What each symbol does to the items:
daso: ξ>kodi, φ>sufu, ζ>lita, ρ>feli
fepa: ξ>fuge, φ>noga, ζ>vime, ρ>raru
vime: ξ>raru, φ>fuge, ζ>neni, ρ>fepa
semo: ξ>faku, φ>boti, ζ>zeni, ρ>biti
zeni: ξ>biti, φ>faku, ζ>zufi, ρ>semo
neni: ξ>fepa, φ>raru, ζ>badi, ρ>vime
kodi: ξ>diza, φ>tivo, ζ>feli, ρ>sufu
badi: ξ>vime, φ>fepa, ζ>tivo, ρ>neni
luze: ξ>zoke, φ>gufi, ζ>pori, ρ>raku
faku: ξ>latu, φ>doke, ζ>biti, ρ>boti
lutu: ξ>voku, φ>dugu, ζ>lazi, ρ>mili
gufi: ξ>rode, φ>puza, ζ>zoke, ρ>gebe
lazi: ξ>mili, φ>voku, ζ>base, ρ>lutu
doke: ξ>daso, φ>feli, ζ>latu, ρ>lita
raru: ξ>noga, φ>pori, ζ>fepa, ρ>fuge
mili: ξ>dugu, φ>gone, ζ>lutu, ρ>voku
latu: ξ>lita, φ>daso, ζ>boti, ρ>doke
lita: ξ>feli, φ>kodi, ζ>doke, ρ>daso
fuge: ξ>pori, φ>luze, ζ>raru, ρ>noga
dosu: ξ>lazi, φ>lutu, ζ>puza, ρ>base
gebe: ξ>puza, φ>dosu, ζ>gufi, ρ>rode
feli: ξ>sufu, φ>diza, ζ>daso, ρ>kodi
kiro: ξ>zeni, φ>semo, ζ>lava, ρ>zufi
dugu: ξ>lava, φ>kiro, ζ>voku, ρ>gone
tivo: ξ>neni, φ>vime, ζ>diza, ρ>badi
lava: ξ>zufi, φ>zeni, ζ>gone, ρ>kiro
raku: ξ>gufi, φ>gebe, ζ>luze, ρ>zoke
diza: ξ>badi, φ>neni, ζ>sufu, ρ>tivo
voku: ξ>gone, φ>lava, ζ>mili, ρ>dugu
pori: ξ>raku, φ>zoke, ζ>noga, ρ>luze
gone: ξ>kiro, φ>zufi, ζ>dugu, ρ>lava
sufu: ξ>tivo, φ>badi, ζ>kodi, ρ>diza
zoke: ξ>gebe, φ>rode, ζ>raku, ρ>gufi
base: ξ>lutu, φ>mili, ζ>dosu, ρ>lazi
biti: ξ>boti, φ>latu, ζ>semo, ρ>faku
noga: ξ>luze, φ>raku, ζ>fuge, ρ>pori
puza: ξ>base, φ>lazi, ζ>rode, ρ>dosu
boti: ξ>doke, φ>lita, ζ>faku, ρ>latu
zufi: ξ>semo, φ>biti, ζ>kiro, ρ>zeni
rode: ξ>dosu, φ>base, ζ>gebe, ρ>puza

The rows follow the links: the fewer symbols apart two items are, the more alike their rows tend to be.

Each row is also shifted at random along 4 hidden directions that mean nothing.

Some items, each with a row of numbers:
lita	[-20, 27, 23, -5, -21, 32, 21, 2, -44, -36, -6, 5, -20, -29, 51, -18, -6, -2, 39, 16, 33, 19, -12, -16, -33, 38, -13, 11, -77, 45]
feli	[-60, 32, 18, 1, -13, 19, 24, 14, -17, -35, 8, -6, -5, -45, 28, -2, 27, 6, -13, 25, -11, 2, -15, -23, -23, 35, -17, 24, -69, 31]
dosu	[55, -17, -19, 1, 34, -26, -32, -12, -35, 25, -10, 8, 5, 36, -28, 12, 4, -13, -30, -14, -37, -12, 14, 10, 22, -28, 8, -17, 67, -43]
lava	[52, 17, 3, -12, 18, -2, -49, -46, 61, -24, -48, 37, 5, -16, 49, -33, 1, -7, 0, -19, -19, 28, 2, -39, -10, -13, 18, -14, 24, -36]
mili	[18, 7, -11, -2, 35, -18, -70, -41, -32, 2, -32, 41, -6, 20, 14, -21, 15, -26, -33, -31, -20, 21, 15, -2, 6, -17, 13, -28, 72, -44]
faku	[42, 35, 19, -23, -16, 26, -2, -13, -1, -40, -20, 16, -18, -35, 69, -30, 9, 10, 13, -3, 23, 29, 0, -3, -30, 11, 9, 2, -61, 21]
biti	[-10, 44, 19, -13, -1, 24, -28, -28, -18, -38, -30, 35, -16, -31, 71, -38, 8, -6, 2, -12, 9, 37, -5, -22, -26, 23, 4, -3, -32, 11]
kodi	[8, 10, 14, 1, -32, 31, 57, 29, 1, -29, 14, -28, -6, -31, 20, 13, 0, 18, 31, 35, 27, 1, -10, -2, -20, 26, -17, 23, -91, 50]
badi	[-44, -6, 7, 10, -23, 8, 63, 46, 5, 1, 35, -36, 3, -11, -27, 24, 2, 15, 17, 30, 6, -23, -12, 7, 3, 15, -18, 27, -54, 38]
neni	[-96, -17, 1, 22, -23, 7, 48, 26, 21, 7, 19, -20, 7, -10, -42, 23, -48, -7, 63, 36, 3, -24, -20, -36, -3, 25, -27, 24, -19, 22]
vime	[-99, -20, -2, 21, -26, -1, 44, 29, 32, 20, 29, -30, 9, 4, -53, 19, -34, 4, 44, 18, 11, -29, -19, -11, 10, 15, -15, 21, -8, 17]
raru	[36, -35, -10, 13, -25, -2, 72, 55, -16, 22, 47, -52, 7, 17, -55, 49, -2, 15, 8, 34, 8, -39, -1, 29, 17, -4, -16, 17, -37, 32]
tivo	[-133, 16, 12, 0, -10, 20, 25, 30, -71, -1, 29, -12, -11, -11, -12, 6, 20, 2, -17, 12, 21, -4, -7, 27, -3, 26, -14, 22, -33, 41]
base	[60, -23, -18, 1, 15, -16, -33, -23, 2, 25, -17, 16, 3, 37, -17, -1, -29, -18, 20, -21, -1, 0, 11, -2, 20, -29, 12, -30, 72, -38]
zeni	[-12, 41, 17, -16, 16, 12, -46, -43, -7, -31, -45, 43, -14, -25, 65, -40, 17, -10, -7, -24, 0, 37, 3, -23, -23, 9, 10, -12, -1, -10]
boti	[29, 29, 20, -18, -15, 42, 8, -11, -100, -40, -21, 19, -46, -24, 68, -21, -19, -11, 41, -1, 49, 32, -3, -4, -32, 41, -4, -6, -71, 46]

The symbols that take the first to the second take the third to the fourth, perhaps in another order. What is the fourth?
Answer with the item's name.
[101, 11, 1, -23, 6, 1, -34, -29, 76, -8, -31, 17, 4, -4, 44, -33, 7, 15, -10, -35, 17, 27, 11, 19, -2, -22, 34, -22, 22, -24]
: [94, 30, 15, -29, -7, 24, -16, -21, -37, -27, -24, 25, -27, -12, 72, -32, 10, 6, 0, -16, 39, 33, 8, 25, -24, 8, 18, -18, -42, 20]
:: [-37, -20, -20, 1, 18, -33, -2, 15, 26, 47, 30, -19, 21, 36, -67, 18, 22, 9, -58, -17, -10, -24, 15, 55, 39, -35, 13, -2, 62, -27]
: puza

[-93, 35, 20, -6, -7, 13, 22, 18, -21, -20, 18, -12, -1, -41, 20, -6, 61, 17, -62, 16, -18, 2, 1, 12, -19, 28, -9, 29, -61, 35]
: [-11, -43, -20, 27, -18, -4, 50, 36, -7, 21, 33, -41, 6, 22, -66, 46, -36, -4, 40, 33, -7, -38, -13, -15, 19, 5, -26, 17, -3, 13]
:: [46, 6, -4, -18, 16, -8, -53, -33, -4, 9, -29, 38, -10, 19, 27, -27, 2, -7, -13, -45, 23, 25, 18, 28, 1, -22, 23, -31, 49, -29]
: faku

[94, 19, 10, -14, -5, 17, -29, -34, -34, -22, -36, 31, -25, -3, 62, -26, -13, -6, 28, -15, 35, 29, 12, -1, -16, 2, 14, -25, -12, -1]
: [8, 25, 20, 2, -16, 14, 23, 1, 57, -46, -10, -14, 11, -57, 50, -3, 23, 19, 3, 33, -34, 12, -14, -55, -29, 25, -17, 32, -82, 21]
:: [2, -40, -19, 9, 4, -17, 2, 7, -59, 44, 17, -2, -8, 52, -56, 25, -34, -25, 17, -6, 15, -26, 4, 30, 27, -20, 0, -23, 65, -14]
: voku

[63, -4, -15, -10, 39, -21, -52, -31, -40, 14, -13, 17, 4, 26, 0, 3, 46, -14, -74, -19, -48, 2, 17, 14, 14, -29, 7, -16, 56, -47]
: [75, 12, 4, -12, 9, -3, -47, -43, 44, -11, -36, 33, -3, 0, 39, -22, -11, -5, 13, -23, 2, 23, 4, -21, -5, -15, 19, -25, 27, -29]
:: [11, -3, -6, -17, 20, -14, -52, -33, 6, 23, -23, 33, -10, 34, 3, -21, -20, -11, 5, -45, 29, 19, 18, 25, 16, -27, 30, -33, 78, -34]
: lava

[-45, -30, -12, 4, -3, -22, 28, 34, 32, 43, 41, -32, 19, 23, -69, 25, 3, 13, -20, 4, 2, -33, 4, 39, 26, -23, 2, 7, 33, -7]
: [-11, -27, -12, -16, -5, -15, 25, 43, 13, 61, 56, -28, 2, 46, -67, 18, 9, 20, -40, -37, 61, -21, 21, 123, 35, -33, 32, -6, 41, 7]
:: [-46, 18, 16, 16, -11, 22, 36, 19, -77, -32, 14, -16, -6, -30, 13, 15, 30, -5, -13, 40, -29, -9, -10, -26, -19, 35, -35, 30, -79, 37]
: tivo

[110, -6, -13, 1, 30, -16, -40, -29, -33, -4, -24, 16, 7, 24, 7, 8, 14, -14, -26, -12, -35, 8, 13, -12, 10, -24, -2, -16, 48, -37]
: [3, 36, 20, -24, -6, 15, -28, -30, 28, -28, -30, 31, -16, -28, 69, -41, 8, 6, -2, -24, 29, 36, 3, 6, -18, 7, 25, -7, -17, 4]
:: [98, -36, -21, 10, 11, -28, -7, -1, 26, 28, 0, -9, 14, 35, -35, 22, -15, -1, 4, -4, -15, -17, 6, 7, 26, -35, 10, -14, 55, -35]
: lava

[-36, 8, 14, 3, -32, 21, 51, 33, 16, -20, 21, -24, 1, -25, 4, 7, -7, 21, 26, 32, 17, -7, -16, -8, -17, 27, -17, 20, -71, 45]
: [-70, -19, -11, 20, 2, -15, 30, 36, -47, 28, 40, -25, 6, 15, -67, 31, 16, -3, -28, 21, -25, -30, 1, 16, 19, 2, -16, 15, 13, 3]
:: [-31, 28, 21, 2, -14, 23, 5, -10, 1, -46, -23, 13, -7, -43, 53, -17, -3, -3, 30, 22, -3, 19, -10, -47, -27, 36, -10, 15, -61, 23]
: badi

[110, 25, 1, -6, 26, 6, -46, -34, -101, -45, -42, 32, -20, -11, 70, -10, 37, -22, -38, 4, -40, 26, 6, -37, -25, 6, -15, -13, -21, -7]
: [43, 40, 18, -20, -3, 33, -17, -19, -84, -41, -27, 24, -32, -25, 76, -26, 14, -6, -4, -5, 25, 36, 3, 5, -31, 22, 6, -4, -53, 32]
:: [68, -29, -24, 15, 33, -35, -10, 10, -28, 23, 17, -20, 20, 24, -48, 37, 51, -3, -89, 8, -73, -31, 12, 13, 27, -38, -12, 7, 49, -42]
: base

[-21, 3, 13, 3, -30, 17, 60, 43, 6, -14, 32, -33, 5, -26, -4, 16, 10, 16, 6, 35, 8, -12, -11, 0, -16, 24, -19, 27, -72, 45]
: [-44, -22, -10, 24, -7, -8, 41, 39, -49, 14, 37, -34, 9, 11, -60, 39, 1, -5, -6, 33, -26, -35, -5, -5, 12, 6, -30, 18, -14, 12]
:: [17, -36, -15, 19, -11, -16, 46, 42, 14, 24, 46, -47, 25, 23, -64, 44, -7, 10, -2, 26, -12, -39, -5, 11, 23, -14, -14, 16, 0, 5]
: gebe

[14, 34, 18, -10, -12, 21, -13, -23, 31, -45, -31, 22, -9, -39, 67, -29, -3, 6, 29, -4, 14, 29, -9, -36, -30, 19, 6, 0, -42, 16]
: [-88, 17, 15, 7, -19, 23, 27, 10, -25, -25, 4, 1, -9, -31, 15, -4, -12, -2, 36, 29, 4, 4, -18, -28, -17, 37, -20, 16, -58, 37]
:: [-32, 25, 18, -6, -24, 19, 27, 12, 44, -33, 4, -14, 2, -46, 41, -12, 13, 22, 9, 20, 2, 9, -12, -24, -25, 29, -7, 21, -70, 32]
: neni

[-9, 18, 13, 13, -22, 16, 8, -22, 67, -51, -38, 17, 4, -45, 59, -20, -40, 0, 81, 27, -21, 21, -28, -105, -34, 34, -24, 10, -51, 6]
: [-52, 19, 23, -11, -26, 30, 36, 14, -35, -21, 12, -9, -16, -28, 26, -12, -6, 6, 28, 12, 49, 11, -4, 12, -19, 36, -4, 13, -72, 51]
:: [-1, -42, -18, 2, -12, -15, 33, 40, 57, 49, 42, -38, 21, 35, -73, 29, -20, 14, 8, -2, 22, -33, 8, 50, 34, -29, 8, -1, 38, -5]
: gebe

[-68, -8, -3, 15, 9, -17, 41, 34, 28, -4, 29, -39, 39, -22, -40, 39, 51, 14, -67, 42, -88, -36, -12, -32, 8, 2, -32, 45, -30, 2]
: [7, -39, -13, 17, -21, -8, 57, 45, -1, 26, 40, -44, 15, 23, -64, 42, -20, 8, 24, 30, -2, -36, -5, 8, 19, -6, -19, 16, -12, 17]
:: [68, 26, 10, -23, 4, 6, -33, -29, 67, -21, -33, 22, -4, -23, 65, -38, 9, 15, -4, -28, 14, 31, 8, -1, -13, -5, 26, -7, -13, -9]
: biti

[5, -25, -19, 3, 22, -25, -15, 8, 14, 41, 16, -12, 16, 37, -53, 14, 14, 0, -47, -21, -14, -22, 12, 42, 31, -37, 14, -10, 70, -33]
: [10, -17, -19, 8, 24, -20, -59, -43, 20, 17, -35, 39, 2, 28, -14, -13, -42, -29, 35, -22, -11, 4, 4, -34, 17, -18, 13, -29, 91, -53]
:: [26, -31, -20, 12, 23, -21, -22, -9, -53, 31, 5, 5, -1, 47, -46, 20, -14, -23, -7, -12, -21, -16, 8, 7, 27, -20, -4, -23, 71, -32]
: lutu

[78, -2, -14, -4, 22, -16, -44, -38, 17, 2, -39, 27, -1, 16, 15, -12, -10, -9, 4, -20, -20, 11, 9, -23, 3, -22, 14, -23, 52, -42]
: [118, 28, 5, -29, 18, -12, -30, -18, 103, -13, -14, 2, 23, -22, 47, -26, 62, 40, -87, -36, -23, 20, 19, 31, -3, -38, 37, -3, 4, -31]
:: [-26, -27, -8, 22, -17, 0, 55, 39, -35, 12, 36, -38, 2, 6, -55, 39, -16, 6, 20, 37, -8, -35, -10, -7, 13, 12, -25, 20, -30, 28]
: noga

[57, -53, -25, 18, -5, -17, 7, -3, 7, 34, -2, -6, 7, 52, -53, 30, -74, -22, 84, 7, 3, -21, -3, -19, 24, -21, -5, -21, 60, -21]
: [115, -23, -15, -3, 12, -15, -16, 0, -18, 28, 7, -6, 1, 38, -26, 15, 5, -2, -23, -22, 10, -5, 14, 47, 20, -34, 14, -22, 44, -20]
:: [125, -3, -6, 1, 16, -13, -39, -38, 42, -25, -38, 19, 9, -7, 36, -6, -10, -10, 12, 0, -41, 14, -5, -62, -10, -16, 1, -13, 20, -38]
: kiro

[-76, -13, -6, 8, 1, -13, 35, 39, -8, 24, 48, -32, 17, 8, -57, 26, 36, 13, -61, 15, -25, -30, 0, 34, 19, -2, -13, 24, -3, 10]
: [-23, -35, -23, 41, 3, -24, 40, 25, 27, 4, 22, -42, 36, 3, -69, 51, -4, -6, 8, 58, -91, -48, -17, -80, 20, 1, -49, 26, 1, -11]
:: [-75, -11, 2, 8, -27, 2, 50, 41, 60, 13, 39, -36, 13, -10, -36, 17, -11, 23, 20, 19, 13, -22, -12, 6, 7, 10, -6, 23, -31, 25]
: vime

[12, -30, -21, 13, 18, -26, -33, -20, -6, 31, -17, 22, 11, 39, -42, 11, -36, -28, 23, -8, -22, -9, 1, -23, 24, -23, 2, -22, 87, -44]
: [57, -31, -19, 8, 14, -23, -35, -29, 63, 20, -23, 9, 18, 31, -17, 1, -41, -10, 34, -16, -14, -1, 2, -24, 25, -34, 13, -19, 78, -47]
:: [71, -11, -19, 14, 43, -24, -53, -35, -93, 1, -30, 22, -2, 27, -2, 12, 17, -33, -33, -5, -63, 0, 11, -31, 4, -18, -6, -19, 57, -46]
: mili

[60, 22, 10, -17, -8, 21, -22, -36, 19, -31, -42, 31, -18, -16, 67, -31, -23, -3, 43, -15, 29, 37, -2, -25, -27, 12, 8, -15, -22, 3]
: [-2, 9, 18, -1, -34, 33, 41, 13, 7, -32, -1, -9, -13, -32, 38, -4, -29, 13, 63, 24, 39, 5, -17, -24, -27, 33, -8, 14, -84, 47]
:: [101, -35, -23, 10, 24, -30, -8, 2, -30, 23, 9, -16, 16, 35, -41, 35, 23, -7, -52, 8, -57, -22, 9, 5, 25, -34, -6, -10, 37, -32]
: dugu

